Below are the code and all the weights of a small trained network. Each question names an input and a class and asks about switching units off, where a switched-off unit gives its printed mean instead of its output.

import numpy as np


def w(rows, s, z=0):
    codes = np.array(rows[::2]) - 128.0
    scale = np.full(codes.shape[1], s)
    scale[-1] = z or s
    return codes * scale


def f(y):
    return np.maximum(y, 0)


def log_softmax(a):
    a = a - a.max(-1, keepdims=True)
    return a - np.log(np.exp(a).sum(-1, keepdims=True))


def net(x, mask):
    res = np.array(x, float).reshape(1, 4) / 4 @ E
    y = f(res @ A[0][:, :-1].T + A[0][:, -1])
    res = res + np.where(mask, y, B[0][:, -1]) @ B[0][:, :-1]
    return log_softmax(res[-1] @ U[:, :-1].T + U[:, -1])


A, B = {}, {}
E = w([
[159,74,150,136,49,158,129,179],'x0',
[156,77,142,132,75,150,146,180],'x1',
[163,69,1,136,178,102,220,192],'x2',
[132,188,145,139,68,130,138,111],'x3',
],0.0059)
A[0] = w([
[129,155,136,129,133,129,121,121,202],'neuron 0',
[133,140,105,131,148,124,145,134,129],'neuron 1',
[137,140,101,127,150,128,148,122,128],'neuron 2',
[111,166,250,130,134,133,17,42,215],'neuron 3',
[123,106,157,118,23,135,125,154,211],'neuron 4',
[120,182,83,111,174,129,169,95,68],'neuron 5',
[130,123,134,134,73,126,119,129,200],'neuron 6',
[132,36,101,134,176,124,160,203,141],'neuron 7',
[139,104,186,126,18,143,150,178,161],'neuron 8',
[132,135,110,137,61,132,115,127,159],'neuron 9',
[128,121,86,128,178,128,167,143,237],'neuron 10',
[122,178,124,130,130,115,135,101,129],'neuron 11',
[138,112,129,130,127,128,129,123,112],'neuron 12',
[125,219,137,128,128,128,128,66,253],'neuron 13',
[127,87,119,119,144,128,139,160,166],'neuron 14',
[133,114,143,133,74,125,125,144,188],'neuron 15',
[129,120,68,130,170,128,159,141,248],'neuron 16',
[135,51,103,131,164,130,151,184,151],'neuron 17',
],0.012,0.0015)
B[0] = w([
[146,140,137,137,147,133,126,111,148],'neuron 0',
[124,133,113,141,149,122,147,146,148],'neuron 1',
[125,129,113,147,153,126,147,149,149],'neuron 2',
[136,101,139,49,179,153,81,4,253],'neuron 3',
[129,141,184,160,73,111,66,175,191],'neuron 4',
[134,159,117,192,178,115,149,161,168],'neuron 5',
[139,123,161,133,106,130,97,152,159],'neuron 6',
[125,89,103,55,45,154,169,132,198],'neuron 7',
[119,159,184,195,52,108,77,189,201],'neuron 8',
[119,117,157,121,112,135,107,170,156],'neuron 9',
[137,126,70,128,132,122,202,155,180],'neuron 10',
[112,141,132,149,168,113,106,127,153],'neuron 11',
[124,140,124,137,119,122,133,118,132],'neuron 12',
[124,147,148,174,212,119,83,105,189],'neuron 13',
[138,122,125,107,83,139,148,124,158],'neuron 14',
[121,137,149,150,83,114,100,140,162],'neuron 15',
[115,119,71,135,154,125,201,169,184],'neuron 16',
[139,101,106,72,52,144,160,123,186],'neuron 17',
],0.026,0.011)
U = w([
[104,178,99,192,192,85,161,136,1],'0',
[125,126,148,63,181,165,100,2,250],'1',
[124,147,188,175,77,111,89,174,159],'2',
[137,77,69,60,105,153,206,154,57],'3',
],0.0078,0.00076)

Each question gives the input, the list of numbers given to net, and the class t.
The units are the neurons (one row each of A and B). Each row of codes is followed by its name. A weight is (code - 128) times the scale printed after its matrix; where a second scale follows, it is the last column's (A, B and U).
mask holds one flag per neuron, in row order. A switched-off neuron (its flag False) gives its mean, the last column of its row in B, instead of its output. The means were averaged over made-up inputs and are rounded, as every weight is.
A unit's drop is (log p(t) with every unit on - log p(t) with that unit switched off) / (log p(t) with every unit on - log p(t) with every unit switched off).
most important unit: the unit with the biggest drop
k most important neurons: the k neurons with the biggest drops, biggest first
drop of u: that unit's drop, to one decimal
input [-8,-2,6,2], class 0: most important unit => neuron 5
input [-4,5,0,0], class 3: 3 most important neurons => [neuron 3; neuron 8; neuron 13]
input [-1,-8,6,2], class 0: 2 most important neurons => [neuron 5; neuron 3]
input [8,6,4,-1], class 2: 2 most important neurons => [neuron 8; neuron 4]
input [-4,4,0,2], class 0: 3 most important neurons => [neuron 3; neuron 7; neuron 8]
input [-1,1,0,-1], class 3: 4 most important neurons => [neuron 3; neuron 8; neuron 13; neuron 4]
input [-1,8,5,8], class 2: drop of neuron 8 => 0.4
input [-3,6,-1,-6], class 3: drop of neuron 17 => 0.0
input [-8,4,6,7], class 0: drop of neuron 1 => 0.1
input [-2,-6,1,-8], class 3: drop of neuron 7 => 0.0
